Below are the code and all the weights of a small trained network. Each question names an input and a class and asks about switching units off, where a switched-off unit gives its printed mean instead of its output.

import numpy as np


def w(rows, s, z=0):
    codes = np.array(rows[::2]) - 128.0
    scale = np.full(codes.shape[1], s)
    scale[-1] = z or s
    return codes * scale


def norm(h):
    return h / np.sqrt((h * h).mean(-1, keepdims=True) + 1e-5)


def f(y):
    return np.maximum(y, 0)


def log_softmax(a):
    a = a - a.max(-1, keepdims=True)
    return a - np.log(np.exp(a).sum(-1, keepdims=True))


def net(x, mask):
    res = np.array(x, float).reshape(1, 5) / 4 @ E
    u = 0
    for l in range(2):
        y = f(norm(res) @ A[l][:, :-1].T + A[l][:, -1])
        res = res + np.where(mask[u : u + 14], y, B[l][:, -1]) @ B[l][:, :-1]
        u += 14
    return log_softmax(norm(res)[-1] @ U[:, :-1].T + U[:, -1])


A, B = {}, {}
E = w([
[123,129,75,187,135],'x0',
[132,2,152,144,146],'x1',
[96,101,122,83,212],'x2',
[34,89,150,129,11],'x3',
[158,70,85,110,105],'x4',
],0.0038)
A[0] = w([
[209,125,164,164,154,55],'L0N1',
[103,135,158,97,96,48],'L0N2',
[136,50,95,144,169,190],'L0N3',
[252,149,165,185,110,59],'L0N4',
[92,30,148,87,123,1],'L0N5',
[172,146,156,79,124,163],'L0N6',
[202,117,105,158,100,99],'L0N7',
[100,165,194,124,96,6],'L0N8',
[155,128,131,132,237,164],'L0N9',
[160,67,133,70,48,165],'L0N10',
[154,129,104,21,74,30],'L0N11',
[6,140,254,133,110,55],'L0N12',
[123,82,51,180,94,15],'L0N13',
[61,26,168,117,135,189],'L0N14',
],0.0071,0.0043)
B[0] = w([
[192,166,201,86,78,161],'L0N1',
[128,134,110,200,148,139],'L0N2',
[124,141,133,113,79,222],'L0N3',
[221,107,229,118,135,184],'L0N4',
[112,255,132,153,121,164],'L0N5',
[89,98,81,111,112,193],'L0N6',
[157,74,150,173,145,168],'L0N7',
[70,162,102,185,148,141],'L0N8',
[69,179,116,134,169,253],'L0N9',
[105,143,107,119,183,217],'L0N10',
[223,68,32,21,80,152],'L0N11',
[113,96,208,57,99,197],'L0N12',
[111,63,63,230,99,153],'L0N13',
[123,44,128,119,160,241],'L0N14',
],0.0075,0.0045)
A[1] = w([
[162,145,188,27,158,141],'L1N1',
[104,182,155,129,58,12],'L1N2',
[119,127,119,149,229,99],'L1N3',
[176,31,98,46,98,92],'L1N4',
[254,153,208,194,90,23],'L1N5',
[80,186,159,126,57,1],'L1N6',
[99,72,71,170,162,141],'L1N7',
[159,93,137,217,131,117],'L1N8',
[167,86,25,46,102,60],'L1N9',
[195,225,81,178,180,116],'L1N10',
[236,138,202,168,134,57],'L1N11',
[138,93,34,121,56,128],'L1N12',
[111,62,147,73,39,180],'L1N13',
[85,42,148,121,180,71],'L1N14',
],0.0079,0.0044)
B[1] = w([
[176,93,105,193,79,244],'L1N1',
[73,165,37,89,62,144],'L1N2',
[99,153,166,165,195,191],'L1N3',
[119,204,148,96,170,213],'L1N4',
[243,181,254,137,2,199],'L1N5',
[62,186,36,131,75,149],'L1N6',
[155,116,114,210,76,195],'L1N7',
[162,127,82,133,88,166],'L1N8',
[209,141,129,110,198,187],'L1N9',
[70,189,191,120,147,222],'L1N10',
[217,221,225,157,17,194],'L1N11',
[187,90,78,120,161,193],'L1N12',
[139,174,82,94,148,255],'L1N13',
[128,81,169,138,80,201],'L1N14',
],0.0088,0.005)
U = w([
[195,30,39,197,76,181],'0',
[194,108,186,179,204,2],'1',
[213,164,46,38,189,201],'2',
[49,32,215,219,210,59],'3',
[61,215,66,79,22,150],'4',
[224,215,234,167,39,220],'5',
[43,246,209,179,238,117],'6',
[50,15,227,17,35,119],'7',
],0.013,0.0049)

Each question gives the input, the list of numbers given to net, and the class t.
The units are the neurons (one row each of A and B). Each row of codes is followed by its name. A weight is (code - 128) times the scale printed after its matrix; where a second scale follows, it is the last column's (A, B and U).
mask holds one flag per neuron, layer by layer. A switched-off neuron (its flag False) gives its mean, the last column of its row in B, instead of its output. The means were averaged over made-up inputs and are rounded, as every weight is.
A unit's drop is (log p(t) with every unit on - log p(t) with that unit switched off) / (log p(t) with every unit on - log p(t) with every unit switched off).
The circuit of an input: a set's keep is (log p(t) with only the set's units on - log p(t) with every unit switched off) / (log p(t) with every unit on - log p(t) with every unit switched off). Starting from the 12 units with the biggest drops (on a tie, the unit counted first), units are removed one at a time, each time the one whose removal leaves the highest keep (on an exact tie, the one counted first), for as long as the keep stays at least 0.8.
units of the circuit, in order: the units of the circuit, biggest drop first
most important unit: the unit with the biggest drop
k most important neurons: the k neurons with the biggest drops, biggest first
k most important neurons of layer l: the k neurons of layer l with the biggest drops, biggest first
drop when u is switched off: that unit's drop, to one decimal
input [4,0,0,3,-8], class 7: units of the circuit, in order => [L0N12 L1N11]
input [-4,-3,6,0,-3], class 6: units of the circuit, in order => [L1N5]
input [2,8,-4,8,0], class 7: 2 most important neurons of layer 0 => [L0N12 L0N14]
input [3,1,-4,4,-4], class 4: 2 most important neurons => [L1N13 L0N12]
input [-6,-6,-5,-2,8], class 2: 2 most important neurons => [L0N11 L0N6]
input [4,-4,-2,0,-6], class 4: units of the circuit, in order => [L1N2 L1N6]
input [-2,-1,-3,4,-2], class 4: 2 most important neurons => [L1N13 L1N6]
input [5,0,7,7,0], class 7: 2 most important neurons => [L0N14 L0N12]
input [7,5,4,-5,1], class 6: 3 most important neurons => [L0N9 L0N12 L1N3]
input [2,-4,6,2,-1], class 6: 3 most important neurons => [L0N3 L0N4 L0N14]
input [-6,4,3,5,6], class 2: 2 most important neurons => [L0N11 L1N13]
input [3,4,2,-6,1], class 6: 2 most important neurons => [L0N9 L0N12]
input [3,5,0,5,1], class 0: 2 most important neurons => [L0N13 L1N7]
input [6,7,-2,6,-2], class 0: most important unit => L0N13
input [-7,-7,-7,5,2], class 2: 2 most important neurons => [L0N11 L0N9]
input [7,-4,5,1,2], class 6: 2 most important neurons => [L0N14 L0N6]
input [4,-6,3,3,2], class 4: 3 most important neurons => [L0N14 L0N11 L0N6]
input [-4,-4,6,8,0], class 7: 2 most important neurons => [L0N12 L0N14]
input [7,8,5,-1,-2], class 3: 2 most important neurons of layer 1 => [L1N3 L1N1]
input [-4,6,2,-5,-3], class 3: most important unit => L0N9
input [-7,4,5,6,-5], class 7: drop when L0N12 is switched off => 0.3
input [8,-8,2,-2,6], class 6: drop when L1N10 is switched off => 0.2
input [3,-7,6,8,8], class 2: drop when L0N3 is switched off => 0.0
